Below are the code and all the weights of a small trained network. Each question names an input and a class and asks about switching units off, where a switched-off unit gives its printed mean instead of its output.

import numpy as np


def w(rows, s, z=0):
    codes = np.array(rows[::2]) - 128.0
    scale = np.full(codes.shape[1], s)
    scale[-1] = z or s
    return codes * scale


def f(y):
    return y / 2 * (1 + np.tanh(0.7978845608 * (y + 0.044715 * y**3)))


def log_softmax(a):
    a = a - a.max(-1, keepdims=True)
    return a - np.log(np.exp(a).sum(-1, keepdims=True))


def net(x, mask):
    res = np.array(x, float).reshape(1, 3) / 4 @ E
    y = f(res @ A[0][:, :-1].T + A[0][:, -1])
    res = res + np.where(mask, y, B[0][:, -1]) @ B[0][:, :-1]
    return log_softmax(res[-1] @ U[:, :-1].T + U[:, -1])


A, B = {}, {}
E = w([
[161,96,141,67,14],'x0',
[121,71,2,148,64],'x1',
[33,9,215,235,106],'x2',
],0.0098)
A[0] = w([
[177,137,161,73,63,153],'n0',
[90,157,247,74,187,212],'n1',
[139,157,35,114,182,124],'n2',
[60,71,137,184,34,187],'n3',
[134,158,65,92,99,169],'n4',
[144,83,121,109,98,253],'n5',
[152,151,77,85,160,239],'n6',
[198,137,173,78,56,157],'n7',
[164,134,98,102,137,164],'n8',
[164,85,107,77,101,151],'n9',
[150,198,39,102,114,96],'n10',
[126,182,132,184,227,240],'n11',
[176,128,193,79,120,78],'n12',
[137,172,52,90,108,119],'n13',
[99,121,170,137,108,203],'n14',
],0.012,0.0031)
B[0] = w([
[193,225,173,67,84,190],'n0',
[229,105,209,149,254,235],'n1',
[87,41,163,130,205,197],'n2',
[64,47,140,103,118,251],'n3',
[109,117,73,95,107,189],'n4',
[93,151,108,110,76,175],'n5',
[114,83,125,91,127,201],'n6',
[209,229,127,71,108,197],'n7',
[141,94,100,83,91,167],'n8',
[111,201,87,74,101,174],'n9',
[60,65,82,138,122,210],'n10',
[192,127,226,58,218,225],'n11',
[192,192,138,174,225,168],'n12',
[83,95,58,130,114,195],'n13',
[128,84,150,104,133,168],'n14',
],0.0082,0.013)
U = w([
[103,214,89,122,49,111],'0',
[132,193,75,245,117,3],'1',
[191,146,187,149,169,178],'2',
[12,45,86,148,101,164],'3',
],0.012,0.0034)

Each question gives the input, the list of numbers given to net, and the class t.
The units are the neurons (one row each of A and B). Each row of codes is followed by its name. A weight is (code - 128) times the scale printed after its matrix; where a second scale follows, it is the last column's (A, B and U).
mask holds one flag per neuron, in row order. A switched-off neuron (its flag False) gives its mean, the last column of its row in B, instead of its output. The means were averaged over made-up inputs and are rounded, as every weight is.
A unit's drop is (log p(t) with every unit on - log p(t) with that unit switched off) / (log p(t) with every unit on - log p(t) with every unit switched off).
The circuit of an input: a set's keep is (log p(t) with only the set's units on - log p(t) with every unit switched off) / (log p(t) with every unit on - log p(t) with every unit switched off). Starting from the 12 units with the biggest drops (on a tie, the unit counted first), units are removed one at a time, each time the one whose removal leaves the highest keep (on an exact tie, the one counted first), for as long as the keep stays at least 0.8.
units of the circuit, in order: the units of the circuit, biggest drop first
k most important neurons: the k neurons with the biggest drops, biggest first
input [2,2,-5], class 3: 3 most important neurons : n10; n2; n13
input [4,8,-6], class 3: units of the circuit, in order : n10
input [1,-2,4], class 3: 2 most important neurons : n11; n7
input [6,-4,-4], class 0: units of the circuit, in order : n11; n2
input [1,2,-4], class 3: 2 most important neurons : n10; n2
input [4,2,2], class 0: units of the circuit, in order : n2; n10; n1
input [-2,2,1], class 3: 3 most important neurons : n1; n7; n0
input [1,-2,-8], class 0: 3 most important neurons : n7; n0; n3
input [-6,-2,-8], class 3: 2 most important neurons : n10; n13
input [8,-2,2], class 0: 2 most important neurons : n11; n1
